Below is a small trained network, with its code and all its weights. Each question gives an input and a class and asks what happens when units are switched off, that is, made to give their printed mean instead of their output.

import numpy as np


def w(rows, s, z=0):
    codes = np.array(rows[::2]) - 128.0
    scale = np.full(codes.shape[1], s)
    scale[-1] = z or s
    return codes * scale


def norm(h):
    return h / np.sqrt((h * h).mean(-1, keepdims=True) + 1e-5)


def f(y):
    return np.maximum(y, 0)


def log_softmax(a):
    a = a - a.max(-1, keepdims=True)
    return a - np.log(np.exp(a).sum(-1, keepdims=True))


def net(x, mask):
    res = np.array(x, float).reshape(1, 3) / 4 @ E
    u = 0
    for l in range(2):
        y = f(norm(res) @ A[l][:, :-1].T + A[l][:, -1])
        res = res + np.where(mask[u : u + 12], y, B[l][:, -1]) @ B[l][:, :-1]
        u += 12
    return log_softmax(norm(res)[-1] @ U[:, :-1].T + U[:, -1])


A, B = {}, {}
E = w([
[91,153,181],'x0',
[254,148,255],'x1',
[127,192,89],'x2',
],0.0091)
A[0] = w([
[71,83,91,105],'0.n1',
[50,146,178,71],'0.n2',
[157,251,63,48],'0.n3',
[80,139,179,44],'0.n4',
[108,19,155,2],'0.n5',
[112,84,130,113],'0.n6',
[112,137,141,67],'0.n7',
[202,46,52,82],'0.n8',
[188,140,67,127],'0.n9',
[176,105,117,156],'0.n10',
[144,116,103,150],'0.n11',
[140,90,82,125],'0.n12',
],0.018,0.0038)
B[0] = w([
[210,165,128,250],'0.n1',
[67,165,153,201],'0.n2',
[119,18,131,255],'0.n3',
[69,131,137,171],'0.n4',
[116,3,103,199],'0.n5',
[155,111,121,169],'0.n6',
[112,129,139,135],'0.n7',
[28,156,185,224],'0.n8',
[92,160,174,205],'0.n9',
[196,152,137,192],'0.n10',
[119,148,120,164],'0.n11',
[144,136,102,191],'0.n12',
],0.027,0.0062)
A[1] = w([
[12,172,173,110],'1.n1',
[116,145,15,50],'1.n2',
[79,157,141,41],'1.n3',
[189,107,85,132],'1.n4',
[105,152,118,67],'1.n5',
[144,104,151,196],'1.n6',
[114,165,104,20],'1.n7',
[110,170,101,3],'1.n8',
[97,3,142,5],'1.n9',
[122,79,89,117],'1.n10',
[67,149,102,107],'1.n11',
[89,161,144,124],'1.n12',
],0.017,0.0027)
B[1] = w([
[49,175,130,233],'1.n1',
[221,102,217,157],'1.n2',
[91,150,156,160],'1.n3',
[79,182,108,163],'1.n4',
[135,120,134,139],'1.n5',
[111,115,66,176],'1.n6',
[156,123,133,137],'1.n7',
[159,119,134,139],'1.n8',
[148,64,4,249],'1.n9',
[144,67,159,172],'1.n10',
[92,109,171,162],'1.n11',
[111,129,124,165],'1.n12',
],0.026,0.011)
U = w([
[147,52,80,173],'0',
[47,153,168,140],'1',
[248,147,176,156],'2',
[131,157,82,125],'3',
[159,187,98,5],'4',
],0.016,0.011)

Each question gives the input, the list of numbers given to net, and the class t.
The units are the neurons (one row each of A and B). Each row of codes is followed by its name. A weight is (code - 128) times the scale printed after its matrix; where a second scale follows, it is the last column's (A, B and U).
mask holds one flag per neuron, layer by layer. A switched-off neuron (its flag False) gives its mean, the last column of its row in B, instead of its output. The means were averaged over made-up inputs and are rounded, as every weight is.
A unit's drop is (log p(t) with every unit on - log p(t) with that unit switched off) / (log p(t) with every unit on - log p(t) with every unit switched off).
The circuit of an input: a set's keep is (log p(t) with only the set's units on - log p(t) with every unit switched off) / (log p(t) with every unit on - log p(t) with every unit switched off). Starting from the 12 units with the biggest drops (on a tie, the unit counted first), units are removed one at a time, each time the one whose removal leaves the highest keep (on an exact tie, the one counted first), for as long as the keep stays at least 0.8.
circuit, biggest first: the units of the circuit, biggest drop first
k most important neurons: the k neurons with the biggest drops, biggest first
k most important neurons of layer l: the k neurons of layer l with the biggest drops, biggest first
input [-4,7,5], class 2: circuit, biggest first : (1.n9; 1.n1)
input [-5,5,3], class 1: circuit, biggest first : (0.n9; 1.n9)
input [-6,-5,-4], class 1: 2 most important neurons : (0.n8; 0.n3)
input [-7,-6,3], class 1: 2 most important neurons : (0.n8; 0.n9)
input [-1,-7,4], class 2: circuit, biggest first : (1.n2; 0.n1)
input [-8,5,-6], class 1: circuit, biggest first : (0.n8)
input [0,2,0], class 3: 3 most important neurons : (0.n9; 0.n2; 0.n8)
input [-7,-1,-5], class 1: 2 most important neurons : (0.n8; 0.n3)
input [0,8,2], class 2: 2 most important neurons of layer 1 : (1.n9; 1.n1)
input [3,-4,-1], class 2: 2 most important neurons of layer 0 : (0.n1; 0.n8)
input [-2,7,-3], class 2: 3 most important neurons : (0.n3; 1.n9; 1.n1)
input [-3,-7,1], class 2: circuit, biggest first : (0.n1; 1.n2)
input [1,-7,5], class 2: circuit, biggest first : (1.n2; 0.n1)
input [-5,8,5], class 2: circuit, biggest first : (1.n9; 1.n1)
input [-4,1,3], class 1: circuit, biggest first : (0.n9)
input [3,-8,2], class 2: circuit, biggest first : (1.n2; 0.n1)
input [-8,0,4], class 1: 2 most important neurons : (0.n8; 0.n9)
input [3,4,2], class 2: 2 most important neurons of layer 1 : (1.n1; 1.n9)
input [-8,8,-2], class 1: 4 most important neurons : (1.n9; 0.n8; 0.n1; 0.n3)
input [0,-6,0], class 2: most important neuron : (1.n2)
input [-3,7,-3], class 2: 2 most important neurons : (0.n3; 1.n9)
input [-6,-6,-2], class 1: 2 most important neurons of layer 0 : (0.n8; 0.n10)
